Below is a small trained network, with its code and all its weights. Each question gives an input and a class and asks what happens when units are switched off, that is, made to give their printed mean instead of their output.

import numpy as np


def w(rows, s, z=0):
    codes = np.array(rows[::2]) - 128.0
    scale = np.full(codes.shape[1], s)
    scale[-1] = z or s
    return codes * scale


def norm(h):
    return h / np.sqrt((h * h).mean(-1, keepdims=True) + 1e-5)


def f(y):
    return y / 2 * (1 + np.tanh(0.7978845608 * (y + 0.044715 * y**3)))


def log_softmax(a):
    a = a - a.max(-1, keepdims=True)
    return a - np.log(np.exp(a).sum(-1, keepdims=True))


def net(x, mask):
    res = np.array(x, float).reshape(1, 5) / 4 @ E
    u = 0
    for l in range(2):
        y = f(norm(res) @ A[l][:, :-1].T + A[l][:, -1])
        res = res + np.where(mask[u : u + 8], y, B[l][:, -1]) @ B[l][:, :-1]
        u += 8
    return log_softmax(norm(res)[-1] @ U[:, :-1].T + U[:, -1])


A, B = {}, {}
E = w([
[87,89,198,181,185,120,91,82],'x0',
[169,89,160,167,4,138,13,252],'x1',
[82,92,85,161,190,201,45,164],'x2',
[200,52,156,14,170,106,121,145],'x3',
[122,164,146,30,150,12,74,113],'x4',
],0.0011)
A[0] = w([
[172,62,104,102,144,208,139,192,54],'0.n0',
[122,121,144,253,64,182,152,146,113],'0.n1',
[163,142,142,117,92,117,196,94,8],'0.n2',
[84,144,84,160,165,168,146,114,155],'0.n3',
[161,129,156,102,45,88,97,191,113],'0.n4',
[128,95,167,139,151,121,100,112,87],'0.n5',
[143,125,120,83,158,95,108,123,159],'0.n6',
[136,111,143,110,150,112,105,118,132],'0.n7',
],0.0043,0.0013)
B[0] = w([
[184,175,86,55,130,59,177,5,186],'0.n0',
[92,189,44,195,72,221,53,177,248],'0.n1',
[59,151,166,150,167,81,153,83,138],'0.n2',
[185,150,78,113,35,159,109,144,178],'0.n3',
[123,191,53,193,55,186,100,145,251],'0.n4',
[95,111,134,170,151,186,121,180,126],'0.n5',
[108,148,118,231,93,185,157,158,167],'0.n6',
[106,133,128,190,119,176,144,164,139],'0.n7',
],0.0027,0.0021)
A[1] = w([
[116,161,143,131,118,80,195,83,78],'1.n0',
[122,201,56,150,23,142,98,178,166],'1.n1',
[89,101,162,168,150,139,70,207,2],'1.n2',
[123,131,122,125,136,126,122,120,158],'1.n3',
[108,128,104,100,167,135,149,89,226],'1.n4',
[179,134,173,118,2,64,90,178,209],'1.n5',
[125,90,158,102,176,107,103,105,196],'1.n6',
[106,173,159,133,119,65,233,77,92],'1.n7',
],0.0037,0.0016)
B[1] = w([
[181,80,114,97,145,138,113,125,137],'1.n0',
[63,135,65,177,174,220,102,140,254],'1.n1',
[153,114,184,78,155,51,223,100,131],'1.n2',
[139,135,119,134,99,134,130,141,133],'1.n3',
[150,156,91,131,47,139,104,151,152],'1.n4',
[71,180,37,177,135,231,115,100,192],'1.n5',
[100,162,130,174,64,150,112,181,127],'1.n6',
[251,93,73,47,87,106,158,73,154],'1.n7',
],0.0034,0.0049)
U = w([
[93,94,254,139,166,71,123,177,2],'0',
[236,119,112,38,101,77,187,65,121],'1',
[74,167,62,200,116,228,91,153,232],'2',
],0.0074,0.0024)

Each question gives the input, the list of numbers given to net, and the class t.
The units are the neurons (one row each of A and B). Each row of codes is followed by its name. A weight is (code - 128) times the scale printed after its matrix; where a second scale follows, it is the last column's (A, B and U).
mask holds one flag per neuron, layer by layer. A switched-off neuron (its flag False) gives its mean, the last column of its row in B, instead of its output. The means were averaged over made-up inputs and are rounded, as every weight is.
A unit's drop is (log p(t) with every unit on - log p(t) with that unit switched off) / (log p(t) with every unit on - log p(t) with every unit switched off).
The circuit of an input: a set's keep is (log p(t) with only the set's units on - log p(t) with every unit switched off) / (log p(t) with every unit on - log p(t) with every unit switched off). Starting from the 12 units with the biggest drops (on a tie, the unit counted first), units are removed one at a time, each time the one whose removal leaves the highest keep (on an exact tie, the one counted first), for as long as the keep stays at least 0.8.
units of the circuit, in order: the units of the circuit, biggest drop first
most important unit: the unit with the biggest drop
k most important neurons: the k neurons with the biggest drops, biggest first
top k neurons in layer l: the k neurons of layer l with the biggest drops, biggest first
drop of u: that unit's drop, to one decimal
input [4,0,0,3,-3], class 0: units of the circuit, in order : [1.n5; 0.n4; 1.n1]
input [5,-5,2,-8,6], class 1: most important unit : 0.n1
input [7,-4,4,7,0], class 0: 4 most important neurons : [1.n5; 1.n1; 0.n4; 0.n1]
input [6,-3,1,5,-4], class 0: top 4 neurons in layer 1 : [1.n5; 1.n1; 1.n7; 1.n6]
input [-2,-2,7,5,-1], class 1: top 2 neurons in layer 1 : [1.n1; 1.n5]
input [-2,-6,2,3,5], class 1: 2 most important neurons : [1.n1; 0.n1]
input [-7,-4,1,-1,-1], class 1: 2 most important neurons : [0.n1; 0.n4]
input [-4,-7,1,-2,-1], class 1: 2 most important neurons : [0.n1; 0.n4]
input [1,0,5,5,4], class 0: top 3 neurons in layer 1 : [1.n1; 1.n5; 1.n7]
input [5,-2,7,-1,6], class 0: top 3 neurons in layer 1 : [1.n1; 1.n5; 1.n2]
input [3,-5,2,-3,8], class 1: 2 most important neurons : [1.n1; 0.n1]
input [6,5,5,5,4], class 0: top 3 neurons in layer 0 : [0.n1; 0.n3; 0.n5]
input [-6,-4,1,-4,7], class 1: 2 most important neurons : [0.n1; 0.n4]
input [4,-1,-1,1,1], class 0: most important neuron : [0.n0]
input [8,-5,1,4,4], class 0: drop of 1.n1 : 0.3
input [8,-4,8,-4,8], class 0: drop of 1.n4 : 0.0
input [4,-5,-7,5,-3], class 1: drop of 1.n7 : 0.1
